Below are the code and all the weights of a small trained network. Each question names an input and a class and asks about switching units off, where a switched-off unit gives its printed mean instead of its output.

import numpy as np


def w(rows, s, z=0):
    codes = np.array(rows[::2]) - 128.0
    scale = np.full(codes.shape[1], s)
    scale[-1] = z or s
    return codes * scale


def norm(h):
    return h / np.sqrt((h * h).mean(-1, keepdims=True) + 1e-5)


def f(y):
    return np.maximum(y, 0)


def log_softmax(a):
    a = a - a.max(-1, keepdims=True)
    return a - np.log(np.exp(a).sum(-1, keepdims=True))


def net(x, mask):
    res = np.array(x, float).reshape(1, 5) / 4 @ E
    u = 0
    for l in range(2):
        y = f(norm(res) @ A[l][:, :-1].T + A[l][:, -1])
        res = res + np.where(mask[u : u + 11], y, B[l][:, -1]) @ B[l][:, :-1]
        u += 11
    return log_softmax(norm(res)[-1] @ U[:, :-1].T + U[:, -1])


A, B = {}, {}
E = w([
[59,179,163,98,139,87,1,48],'x0',
[138,152,166,129,176,135,155,75],'x1',
[77,143,117,120,56,99,110,54],'x2',
[186,202,141,163,144,61,118,125],'x3',
[145,118,84,163,160,83,28,122],'x4',
],0.0073)
A[0] = w([
[117,171,134,123,2,97,192,107,70],'0.n0',
[85,154,173,125,150,107,109,70,148],'0.n1',
[112,120,20,132,144,43,110,131,23],'0.n2',
[105,161,113,168,37,133,174,111,1],'0.n3',
[166,186,91,148,73,120,156,89,178],'0.n4',
[165,173,102,152,117,145,142,211,159],'0.n5',
[165,92,105,163,117,75,73,131,56],'0.n6',
[39,71,77,102,144,113,65,63,95],'0.n7',
[25,135,136,88,169,140,122,101,41],'0.n8',
[111,198,178,100,120,98,115,74,40],'0.n9',
[80,72,12,169,125,44,44,147,52],'0.n10',
],0.0085,0.0041)
B[0] = w([
[207,85,189,63,66,70,100,202,214],'0.n0',
[98,154,93,40,183,103,109,128,240],'0.n1',
[125,190,61,230,89,106,140,177,177],'0.n2',
[212,137,192,97,51,54,168,167,165],'0.n3',
[165,113,146,103,81,127,132,106,209],'0.n4',
[99,79,180,133,135,134,63,89,238],'0.n5',
[158,144,109,123,60,96,102,172,185],'0.n6',
[168,113,117,73,99,218,130,111,254],'0.n7',
[136,85,79,120,101,142,117,78,191],'0.n8',
[64,163,203,207,254,48,177,85,212],'0.n9',
[170,188,45,131,119,110,119,184,252],'0.n10',
],0.0084,0.0052)
A[1] = w([
[76,173,178,114,150,47,142,80,17],'1.n0',
[252,102,138,177,192,108,118,83,97],'1.n1',
[130,95,123,110,142,195,156,186,38],'1.n2',
[79,116,130,150,84,185,165,178,96],'1.n3',
[133,161,78,138,179,116,59,132,112],'1.n4',
[141,193,101,104,96,115,96,84,185],'1.n5',
[164,137,133,186,150,176,132,98,21],'1.n6',
[80,118,98,145,151,174,99,88,22],'1.n7',
[69,96,151,123,181,121,159,95,178],'1.n8',
[128,87,145,133,137,73,153,155,5],'1.n9',
[159,183,123,97,155,86,111,149,201],'1.n10',
],0.011,0.0021)
B[1] = w([
[151,254,149,79,216,84,89,107,234],'1.n0',
[45,154,54,60,159,194,157,191,233],'1.n1',
[49,135,171,217,164,71,115,27,224],'1.n2',
[198,143,195,195,167,19,95,65,192],'1.n3',
[99,83,173,149,49,126,131,141,251],'1.n4',
[141,116,137,168,193,153,169,93,243],'1.n5',
[63,171,79,108,90,129,195,204,150],'1.n6',
[168,81,145,80,43,169,142,117,159],'1.n7',
[183,145,89,200,132,84,131,193,203],'1.n8',
[134,114,124,141,186,178,172,121,167],'1.n9',
[134,143,149,133,109,136,131,87,254],'1.n10',
],0.008,0.006)
U = w([
[197,180,11,205,55,85,81,174,165],'0',
[81,102,154,167,102,169,62,181,3],'1',
[233,85,199,67,44,76,190,167,177],'2',
[63,134,63,133,207,236,218,193,92],'3',
[119,55,202,238,192,79,186,63,129],'4',
[144,254,156,67,220,87,116,69,179],'5',
[134,83,89,39,93,236,80,33,170],'6',
],0.015,0.0037)

Each question gives the input, the list of numbers given to net, and the class t.
The units are the neurons (one row each of A and B). Each row of codes is followed by its name. A weight is (code - 128) times the scale printed after its matrix; where a second scale follows, it is the last column's (A, B and U).
mask holds one flag per neuron, layer by layer. A switched-off neuron (its flag False) gives its mean, the last column of its row in B, instead of its output. The means were averaged over made-up inputs and are rounded, as every weight is.
A unit's drop is (log p(t) with every unit on - log p(t) with that unit switched off) / (log p(t) with every unit on - log p(t) with every unit switched off).
The circuit of an input: a set's keep is (log p(t) with only the set's units on - log p(t) with every unit switched off) / (log p(t) with every unit on - log p(t) with every unit switched off). Starting from the 12 units with the biggest drops (on a tie, the unit counted first), units are removed one at a time, each time the one whose removal leaves the highest keep (on an exact tie, the one counted first), for as long as the keep stays at least 0.8.
circuit, biggest first: the units of the circuit, biggest drop first
top k neurons: the k neurons with the biggest drops, biggest first
k most important neurons of layer l: the k neurons of layer l with the biggest drops, biggest first
drop of u: that unit's drop, to one decimal
input [-7,5,3,8,0], class 2: top 3 neurons : (0.n4 0.n0 0.n9)
input [-4,-3,-8,5,5], class 3: circuit, biggest first : (1.n1)
input [-1,3,7,-6,-2], class 2: top 2 neurons : (0.n0 0.n3)
input [8,8,4,-5,6], class 6: top 3 neurons : (0.n7 0.n8 1.n7)
input [1,-4,8,8,-4], class 2: top 4 neurons : (0.n0 0.n3 0.n4 1.n2)
input [-5,4,0,-5,7], class 3: 2 most important neurons of layer 1 : (1.n1 1.n8)
input [0,3,-7,-5,7], class 3: top 2 neurons : (1.n1 0.n1)
input [7,-7,2,-1,1], class 6: top 2 neurons : (0.n7 1.n8)
input [8,-2,-4,0,7], class 0: circuit, biggest first : (0.n10 1.n4)
input [-1,8,-4,4,1], class 3: top 2 neurons : (1.n1 0.n9)
input [-5,7,-5,2,-8], class 4: top 4 neurons : (1.n2 1.n3 0.n9 0.n10)
input [8,3,1,-4,3], class 6: top 3 neurons : (0.n7 0.n8 1.n7)
input [7,-1,7,1,8], class 0: top 3 neurons : (0.n10 0.n2 1.n4)
input [-3,-1,8,-7,2], class 2: most important neuron of layer 0 : (0.n3)
input [-4,-8,6,3,1], class 2: 3 most important neurons of layer 0 : (0.n0 0.n3 0.n4)
input [0,1,6,-4,5], class 6: top 2 neurons : (0.n7 1.n8)
input [0,-4,-7,5,1], class 1: 3 most important neurons of layer 0 : (0.n5 0.n9 0.n6)
input [2,-4,3,-7,-6], class 2: 2 most important neurons of layer 1 : (1.n3 1.n1)
input [0,7,-5,-7,8], class 6: 2 most important neurons of layer 0 : (0.n9 0.n7)
input [-6,-8,1,-5,-5], class 4: circuit, biggest first : (1.n2)
input [-1,0,6,-8,-2], class 2: 2 most important neurons of layer 1 : (1.n1 1.n3)
input [-5,2,-6,-3,7], class 3: drop of 1.n1 : 0.8
